Below are the code and all the weights of a small trained network. Each question names an input and a target symbol and asks about switching units off, where a switched-off unit gives its printed mean instead of its output.

import numpy as np


def w(rows, s, z=0):
    codes = np.array(rows[::2]) - 128.0
    scale = np.full(codes.shape[1], s)
    scale[-1] = z or s
    return codes * scale


def norm(h):
    return h / np.sqrt((h * h).mean(-1, keepdims=True) + 1e-5)


def softmax(a):
    e = np.exp(a - a.max(-1, keepdims=True))
    return e / e.sum(-1, keepdims=True)


def log_softmax(a):
    a = a - a.max(-1, keepdims=True)
    return a - np.log(np.exp(a).sum(-1, keepdims=True))


def net(x, mask):
    ids = ['δεηλσφω'.index(c) for c in x.split()]
    T = len(ids)
    res = E[ids] + P[:T]
    u = 0
    for l in range(3):
        r = norm(res)
        for j in range(2):
            rows = slice(2 * j, 2 * j + 2)
            q, k, v = (r @ M[l][rows].T for M in (Q, K, V))
            z = softmax(np.where(np.tri(T) > 0, q @ k.T / 2**0.5, -1e9)) @ v
            o = O[l][rows]
            res = res + np.where(mask[u + j], z, o[:, -1]) @ o[:, :-1]
        u += 2
    return log_softmax(norm(res)[-1] @ U[:, :-1].T + U[:, -1])


Q, K, V, O = {}, {}, {}, {}
E = w([
[225,95,85,173,133,130,79],'δ',
[220,118,70,128,114,176,178],'ε',
[181,136,102,68,8,99,110],'η',
[158,91,113,116,103,183,140],'λ',
[203,146,186,100,184,129,121],'σ',
[167,48,184,142,70,155,61],'φ',
[70,157,58,156,6,130,121],'ω',
],0.016)
P = w([
[140,171,157,103,150,172,113],'0',
[235,100,162,158,3,134,183],'1',
[101,109,114,131,150,137,105],'2',
[96,135,80,119,149,74,74],'3',
[221,105,163,158,8,140,190],'4',
[97,122,126,138,147,143,116],'5',
],0.031)
Q[0] = w([
[194,105,166,160,107,151,133],'L0H0',
[104,131,119,190,87,80,86],'L0H0',
[184,83,74,148,163,191,178],'L0H1',
[59,84,87,139,139,8,119],'L0H1',
],0.015)
K[0] = w([
[189,128,174,107,149,181,116],'L0H0',
[151,82,79,122,108,63,186],'L0H0',
[97,81,112,254,181,141,170],'L0H1',
[161,118,86,74,162,66,37],'L0H1',
],0.016)
V[0] = w([
[92,255,228,139,118,116,147],'L0H0',
[36,204,175,104,90,113,9],'L0H0',
[148,148,171,62,41,106,52],'L0H1',
[165,214,93,32,241,29,199],'L0H1',
],0.0072)
O[0] = w([
[139,172,138,153,134,119,242,126],'L0H0',
[56,152,90,129,125,84,206,121],'L0H0',
[111,106,160,44,118,106,84,186],'L0H1',
[86,157,160,246,52,155,41,1],'L0H1',
],0.011,0.0051)
Q[1] = w([
[197,160,137,167,184,123,181],'L1H0',
[154,113,166,49,44,76,154],'L1H0',
[100,201,154,96,134,248,163],'L1H1',
[42,115,134,141,167,30,80],'L1H1',
],0.016)
K[1] = w([
[188,117,126,133,136,145,180],'L1H0',
[106,152,175,19,67,170,157],'L1H0',
[92,138,103,152,142,254,131],'L1H1',
[136,90,115,146,139,58,88],'L1H1',
],0.018)
V[1] = w([
[41,161,254,98,153,99,70],'L1H0',
[62,101,92,56,193,233,138],'L1H0',
[106,12,157,129,62,128,115],'L1H1',
[90,207,146,133,58,66,195],'L1H1',
],0.01)
O[1] = w([
[83,54,139,151,196,168,125,2],'L1H0',
[108,190,71,248,79,172,133,169],'L1H0',
[93,129,214,104,95,172,108,48],'L1H1',
[199,136,150,164,133,126,63,114],'L1H1',
],0.013,0.0059)
Q[2] = w([
[65,175,29,138,159,226,94],'L2H0',
[182,45,110,191,39,247,237],'L2H0',
[138,7,112,140,30,148,169],'L2H1',
[56,105,177,101,220,83,43],'L2H1',
],0.012)
K[2] = w([
[27,107,79,129,145,117,72],'L2H0',
[187,175,85,154,101,234,164],'L2H0',
[106,163,149,98,180,248,62],'L2H1',
[79,48,149,121,91,68,93],'L2H1',
],0.014)
V[2] = w([
[157,80,77,178,44,121,170],'L2H0',
[142,191,88,131,188,187,139],'L2H0',
[124,124,149,98,1,104,158],'L2H1',
[90,146,82,147,139,164,194],'L2H1',
],0.013)
O[2] = w([
[9,99,123,147,246,143,53,250],'L2H0',
[148,73,180,125,150,56,129,255],'L2H0',
[200,164,171,124,89,92,142,84],'L2H1',
[121,175,89,116,58,158,88,206],'L2H1',
],0.013,0.0062)
U = w([
[124,140,142,52,85,254,139,83],'δ',
[125,133,207,111,94,32,158,176],'ε',
[81,84,207,172,176,130,150,228],'η',
[90,132,104,226,71,34,175,147],'λ',
[114,90,37,63,176,128,141,2],'σ',
[33,150,153,172,112,216,141,201],'φ',
[182,129,122,152,125,180,44,81],'ω',
],0.011,0.007)

Each question gives the input, a string of symbols that net reads in full, and the target symbol t.
The units are the heads (2 rows each of Q, K, V and O). Each row of codes is followed by its name. A weight is (code - 128) times the scale printed after its matrix; where a second scale follows, it is the last column's (O and U).
mask holds one flag per head, layer by layer. A switched-off head (its flag False) gives its mean, the last column of its rows in O, instead of its output. The means were averaged over made-up inputs and are rounded, as every weight is.
A unit's drop is (log p(t) with every unit on - log p(t) with that unit switched off) / (log p(t) with every unit on - log p(t) with every unit switched off).
The circuit of an input: a set's keep is (log p(t) with only the set's units on - log p(t) with every unit switched off) / (log p(t) with every unit on - log p(t) with every unit switched off). Starting from all 6 units, units are removed one at a time, each time the one whose removal leaves the highest keep (on an exact tie, the one counted first), for as long as the keep stays at least 0.8.
units of the circuit, in order: the units of the circuit, biggest drop first
unit that matters most: the unit with the biggest drop
which heads matter: for each layer, one digit per head in row order, 1 if its drop is at least 0.15 and else 0, layers parted by /
input σ φ ω, target φ: unit that matters most => L2H0
input δ λ σ σ ω, target δ: units of the circuit, in order => L1H1, L2H0, L1H0
input δ σ λ σ σ, target δ: which heads matter => 00 / 01 / 11
input δ λ η δ ω, target δ: units of the circuit, in order => L1H1, L0H1, L2H0
input σ η ω σ δ, target σ: units of the circuit, in order => L1H0, L2H1, L2H0, L0H1
input λ ε σ δ λ ε, target λ: units of the circuit, in order => L0H1, L1H0
input η η λ ε φ, target η: units of the circuit, in order => L0H1, L1H0, L2H0
input η ε δ ε ω, target η: units of the circuit, in order => L0H1, L2H1, L1H0
input ω ε λ ε δ, target ω: units of the circuit, in order => L0H0, L2H0
input ω ω φ ε λ, target ω: units of the circuit, in order => L0H0, L1H1
input σ ω ω σ ε, target σ: units of the circuit, in order => L2H1, L1H0, L2H0, L0H1
input η λ ε ε δ, target η: units of the circuit, in order => L1H0, L0H1, L2H0
input δ ε ε λ δ, target δ: which heads matter => 00 / 11 / 11
input δ σ δ η δ, target δ: units of the circuit, in order => L1H1, L2H0, L1H0
input ω ε φ ε σ, target ω: units of the circuit, in order => L2H0, L1H1
input ε ω σ λ ω, target ε: unit that matters most => L0H1
input λ ω σ, target ε: which heads matter => 00 / 00 / 00
input δ ε η ε λ, target δ: which heads matter => 00 / 11 / 10
input σ σ ε ω η, target σ: which heads matter => 10 / 11 / 11
input δ ε σ σ ε, target δ: unit that matters most => L1H1
input ω ε ω, target φ: which heads matter => 00 / 11 / 10
input φ ε ω η ε, target φ: which heads matter => 00 / 10 / 10
input σ δ ε σ δ, target σ: which heads matter => 01 / 10 / 11
